Below are the code and all the weights of a small trained network. Each question names an input and a class and asks about switching units off, where a switched-off unit gives its printed mean instead of its output.

import numpy as np


def w(rows, s, z=0):
    codes = np.array(rows[::2]) - 128.0
    scale = np.full(codes.shape[1], s)
    scale[-1] = z or s
    return codes * scale


def f(y):
    return np.maximum(y, 0)


def log_softmax(a):
    a = a - a.max(-1, keepdims=True)
    return a - np.log(np.exp(a).sum(-1, keepdims=True))


def net(x, mask):
    res = np.array(x, float).reshape(1, 8) / 4 @ E
    y = f(res @ A[0][:, :-1].T + A[0][:, -1])
    res = res + np.where(mask, y, B[0][:, -1]) @ B[0][:, :-1]
    return log_softmax(res[-1] @ U[:, :-1].T + U[:, -1])


A, B = {}, {}
E = w([
[127,128,127,128],'x0',
[16,63,174,177],'x1',
[129,128,128,128],'x2',
[159,172,248,133],'x3',
[179,10,150,64],'x4',
[128,127,127,129],'x5',
[129,128,128,127],'x6',
[59,162,142,10],'x7',
],0.012)
A[0] = w([
[102,161,123,33,20],'N1',
[183,136,105,153,95],'N2',
[168,166,97,115,104],'N3',
[135,147,189,138,105],'N4',
[158,58,140,64,123],'N5',
[95,113,45,93,95],'N6',
[189,157,106,108,102],'N7',
[58,220,120,183,26],'N8',
[89,186,110,158,128],'N9',
[232,193,86,66,102],'N10',
[158,36,152,68,77],'N11',
[171,102,117,219,124],'N12',
[118,180,103,185,135],'N13',
[74,218,106,102,90],'N14',
[142,165,234,104,146],'N15',
[116,241,119,170,2],'N16',
[101,120,55,86,103],'N17',
[120,100,28,133,129],'N18',
[11,149,157,4,108],'N19',
[147,188,248,103,108],'N20',
[183,181,101,82,81],'N21',
[99,95,55,134,210],'N22',
[140,167,112,59,89],'N23',
[164,131,186,118,120],'N24',
[37,92,167,152,126],'N25',
[137,96,166,115,76],'N26',
],0.014,0.0043)
B[0] = w([
[209,109,206,152,183],'N1',
[135,97,160,153,162],'N2',
[69,71,147,149,166],'N3',
[103,192,82,169,158],'N4',
[112,144,106,25,192],'N5',
[131,213,97,168,191],'N6',
[92,97,130,150,170],'N7',
[108,120,116,64,210],'N8',
[132,78,98,64,185],'N9',
[57,75,146,166,212],'N10',
[84,128,96,27,197],'N11',
[245,91,226,102,191],'N12',
[150,110,130,68,184],'N13',
[144,125,131,49,197],'N14',
[141,201,86,162,188],'N15',
[126,119,99,62,196],'N16',
[140,255,105,164,184],'N17',
[142,227,97,154,197],'N18',
[204,89,212,151,251],'N19',
[141,203,66,178,196],'N20',
[51,87,153,200,179],'N21',
[148,165,101,180,199],'N22',
[118,92,203,156,171],'N23',
[139,197,52,131,160],'N24',
[23,48,139,231,210],'N25',
[104,158,125,101,150],'N26',
],0.0097,0.019)
U = w([
[148,231,69,185,116],'0',
[28,58,137,194,60],'1',
[246,101,192,134,251],'2',
[111,122,81,13,86],'3',
],0.014,0.0024)

Each question gives the input, the list of numbers given to net, and the class t.
The units are the neurons (one row each of A and B). Each row of codes is followed by its name. A weight is (code - 128) times the scale printed after its matrix; where a second scale follows, it is the last column's (A, B and U).
mask holds one flag per neuron, in row order. A switched-off neuron (its flag False) gives its mean, the last column of its row in B, instead of its output. The means were averaged over made-up inputs and are rounded, as every weight is.
A unit's drop is (log p(t) with every unit on - log p(t) with that unit switched off) / (log p(t) with every unit on - log p(t) with every unit switched off).
The circuit of an input: a set's keep is (log p(t) with only the set's units on - log p(t) with every unit switched off) / (log p(t) with every unit on - log p(t) with every unit switched off). Starting from the 12 units with the biggest drops (on a tie, the unit counted first), units are removed one at a time, each time the one whose removal leaves the highest keep (on an exact tie, the one counted first), for as long as the keep stays at least 0.8.
circuit, biggest first: the units of the circuit, biggest drop first
unit that matters most: the unit with the biggest drop
k most important neurons: the k neurons with the biggest drops, biggest first
drop when u is switched off: that unit's drop, to one decimal
input [-4,-8,-3,2,-8,-2,5,-3], class 1: 3 most important neurons : [N10 N21 N3]
input [-7,-6,-1,2,-4,-2,6,-6], class 1: unit that matters most : N10
input [8,-3,7,-5,-8,-8,3,-7], class 3: 2 most important neurons : [N19 N16]
input [7,-2,5,0,-6,-5,-7,8], class 2: 2 most important neurons : [N19 N1]
input [6,-7,-3,-5,3,-8,-5,3], class 1: 2 most important neurons : [N10 N21]
input [3,-3,-7,-6,8,7,5,-6], class 3: 2 most important neurons : [N11 N5]
input [-7,3,-1,7,0,-8,4,8], class 2: 3 most important neurons : [N19 N1 N18]
input [8,-7,6,-1,-1,5,-5,7], class 1: 4 most important neurons : [N10 N21 N12 N3]
input [6,-3,0,8,8,1,-6,1], class 0: 2 most important neurons : [N20 N15]
input [8,-4,-7,-4,-5,3,7,4], class 3: 2 most important neurons : [N14 N25]
input [1,-4,6,-1,-4,1,2,5], class 2: 2 most important neurons : [N25 N1]
input [-4,3,2,-2,2,-4,4,4], class 2: 3 most important neurons : [N19 N10 N21]
input [-2,6,-8,6,-8,7,-3,4], class 3: 2 most important neurons : [N8 N14]
input [2,4,0,-7,-2,5,2,-7], class 0: 3 most important neurons : [N18 N19 N22]
input [0,5,8,0,3,7,4,-8], class 2: unit that matters most : N12
input [-3,-7,-6,-4,0,3,-6,5], class 1: 2 most important neurons : [N10 N21]
input [6,6,-4,-8,5,-5,-4,-8], class 0: drop when N18 is switched off : 0.5
input [7,-6,-5,4,-1,-1,-7,-4], class 1: drop when N10 is switched off : 0.2
input [0,6,0,5,-7,5,5,-8], class 2: drop when N12 is switched off : 2.3
input [5,1,8,5,-4,7,-1,-8], class 2: circuit, biggest first : [N12]
input [-6,4,-4,-5,-1,2,4,7], class 2: drop when N19 is switched off : 1.1
